Here is a tiny trained network, its code and every weight. The questions are about switching its units off for an input and a class, where a switched-off unit gives its printed mean instead of its output.

import numpy as np


def w(rows, s, z=0):
    codes = np.array(rows[::2]) - 128.0
    scale = np.full(codes.shape[1], s)
    scale[-1] = z or s
    return codes * scale


def f(y):
    return np.maximum(y, 0)


def log_softmax(a):
    a = a - a.max(-1, keepdims=True)
    return a - np.log(np.exp(a).sum(-1, keepdims=True))


def net(x, mask):
    res = np.array(x, float).reshape(1, 8) / 4 @ E
    y = f(res @ A[0][:, :-1].T + A[0][:, -1])
    res = res + np.where(mask, y, B[0][:, -1]) @ B[0][:, :-1]
    return log_softmax(res[-1] @ U[:, :-1].T + U[:, -1])


A, B = {}, {}
E = w([
[65,23,36,2,16,200,54,111,165,189],'x0',
[66,126,221,233,80,162,86,150,233,199],'x1',
[140,132,123,124,136,119,114,141,128,144],'x2',
[250,76,135,99,45,100,232,227,233,87],'x3',
[48,44,167,129,105,42,111,162,98,59],'x4',
[111,143,133,114,122,111,139,125,138,118],'x5',
[126,116,128,142,140,154,144,150,99,138],'x6',
[149,128,124,124,139,151,131,129,128,146],'x7',
],0.0048)
A[0] = w([
[208,213,101,108,127,242,171,111,133,197,245],'neuron 0',
[158,206,205,166,242,69,191,193,128,99,5],'neuron 1',
[127,57,29,118,67,168,81,125,165,140,2],'neuron 2',
[130,93,85,65,65,187,72,150,174,149,5],'neuron 3',
[205,221,93,125,170,253,169,59,210,234,199],'neuron 4',
[188,129,113,134,68,177,208,212,164,115,83],'neuron 5',
[127,101,59,63,131,102,207,103,77,59,216],'neuron 6',
[131,128,220,174,114,164,68,153,252,185,75],'neuron 7',
[53,109,254,229,57,176,68,199,220,213,137],'neuron 8',
[161,173,186,242,155,125,185,135,106,64,30],'neuron 9',
[119,59,70,57,58,128,132,111,131,160,44],'neuron 10',
[171,113,98,104,59,72,209,216,203,129,90],'neuron 11',
[236,85,116,130,34,120,165,252,223,99,16],'neuron 12',
[115,70,96,48,18,201,81,158,153,183,8],'neuron 13',
[30,114,79,135,101,191,68,106,78,166,29],'neuron 14',
[235,63,135,120,50,111,227,188,180,123,46],'neuron 15',
],0.0053,0.0024)
B[0] = w([
[85,74,157,111,180,38,101,186,185,109,222],'neuron 0',
[217,164,164,160,48,157,223,133,153,193,227],'neuron 1',
[180,173,186,161,67,138,208,162,186,167,176],'neuron 2',
[197,204,192,188,88,119,219,137,142,135,177],'neuron 3',
[87,54,138,108,193,28,145,169,144,115,232],'neuron 4',
[41,162,99,101,160,126,97,87,108,141,199],'neuron 5',
[162,108,137,98,132,61,46,156,78,82,218],'neuron 6',
[159,88,100,92,97,162,83,175,49,57,201],'neuron 7',
[186,120,50,25,181,83,73,152,60,58,254],'neuron 8',
[220,169,168,102,122,142,170,95,154,189,213],'neuron 9',
[175,118,158,169,96,153,175,185,104,170,183],'neuron 10',
[65,128,87,147,174,94,126,47,69,155,219],'neuron 11',
[51,176,58,84,157,135,170,70,56,133,233],'neuron 12',
[197,185,189,190,63,143,204,138,146,168,202],'neuron 13',
[145,153,137,137,146,126,160,49,91,254,189],'neuron 14',
[43,165,46,151,163,152,89,85,113,181,227],'neuron 15',
],0.0062,0.0055)
U = w([
[227,200,203,185,48,207,218,129,167,254,51],'0',
[63,22,140,83,165,47,128,158,156,165,220],'1',
[31,175,32,124,201,190,70,45,59,223,55],'2',
[112,22,107,141,142,106,120,143,140,156,251],'3',
[197,79,57,21,141,137,27,178,68,100,30],'4',
[112,83,120,126,144,143,109,130,144,155,184],'5',
[82,92,127,121,130,135,102,156,180,148,181],'6',
],0.0049,0.0028)

Each question gives the input, the list of numbers given to net, and the class t.
The units are the neurons (one row each of A and B). Each row of codes is followed by its name. A weight is (code - 128) times the scale printed after its matrix; where a second scale follows, it is the last column's (A, B and U).
mask holds one flag per neuron, in row order. A switched-off neuron (its flag False) gives its mean, the last column of its row in B, instead of its output. The means were averaged over made-up inputs and are rounded, as every weight is.
A unit's drop is (log p(t) with every unit on - log p(t) with that unit switched off) / (log p(t) with every unit on - log p(t) with every unit switched off).
The circuit of an input: a set's keep is (log p(t) with only the set's units on - log p(t) with every unit switched off) / (log p(t) with every unit on - log p(t) with every unit switched off). Starting from the 12 units with the biggest drops (on a tie, the unit counted first), units are removed one at a time, each time the one whose removal leaves the highest keep (on an exact tie, the one counted first), for as long as the keep stays at least 0.8.
units of the circuit, in order: the units of the circuit, biggest drop first
most important unit: the unit with the biggest drop
top k neurons: the k neurons with the biggest drops, biggest first
drop of u: that unit's drop, to one decimal
input [4,1,3,8,-7,-7,1,1], class 2: units of the circuit, in order => neuron 12; neuron 15
input [1,6,3,4,1,-2,-3,2], class 4: units of the circuit, in order => neuron 8; neuron 7
input [-8,-5,6,3,-1,-4,5,3], class 0: most important unit => neuron 1
input [-6,8,5,-3,3,5,-6,3], class 4: units of the circuit, in order => neuron 8; neuron 7
input [8,-2,3,4,-5,8,-6,5], class 0: top 3 neurons => neuron 13; neuron 3; neuron 2
input [-4,4,4,-8,-8,6,3,-3], class 1: units of the circuit, in order => neuron 4; neuron 0
input [-8,5,3,-8,8,3,2,-3], class 0: units of the circuit, in order => neuron 1; neuron 9
input [0,-5,-3,7,-3,-5,2,-5], class 2: units of the circuit, in order => neuron 15; neuron 12; neuron 11
input [-4,-4,8,-1,4,-1,-2,3], class 0: units of the circuit, in order => neuron 8; neuron 1
input [7,8,0,-3,6,-6,-4,-1], class 4: top 4 neurons => neuron 8; neuron 7; neuron 1; neuron 9
input [-5,0,-4,-3,-7,5,1,4], class 1: top 3 neurons => neuron 4; neuron 0; neuron 13
input [-7,-6,7,-7,-7,-7,-4,-4], class 0: top 3 neurons => neuron 1; neuron 8; neuron 9
input [-1,-2,4,8,-8,-1,-8,7], class 1: top 3 neurons => neuron 4; neuron 0; neuron 14
input [3,-6,6,6,-8,-2,1,3], class 1: units of the circuit, in order => neuron 0; neuron 4
input [-5,7,8,4,-4,-4,7,8], class 3: units of the circuit, in order => neuron 4
input [-2,8,7,6,-3,1,-8,-3], class 4: top 2 neurons => neuron 8; neuron 7
input [-3,5,1,8,7,-7,5,8], class 2: drop of neuron 12 => 0.2
input [5,-3,-5,0,-5,4,-4,1], class 0: drop of neuron 5 => 0.1
input [-3,7,8,2,0,-2,6,-2], class 4: drop of neuron 8 => 0.5
input [-6,-1,-5,7,-4,7,-1,-1], class 2: most important unit => neuron 15
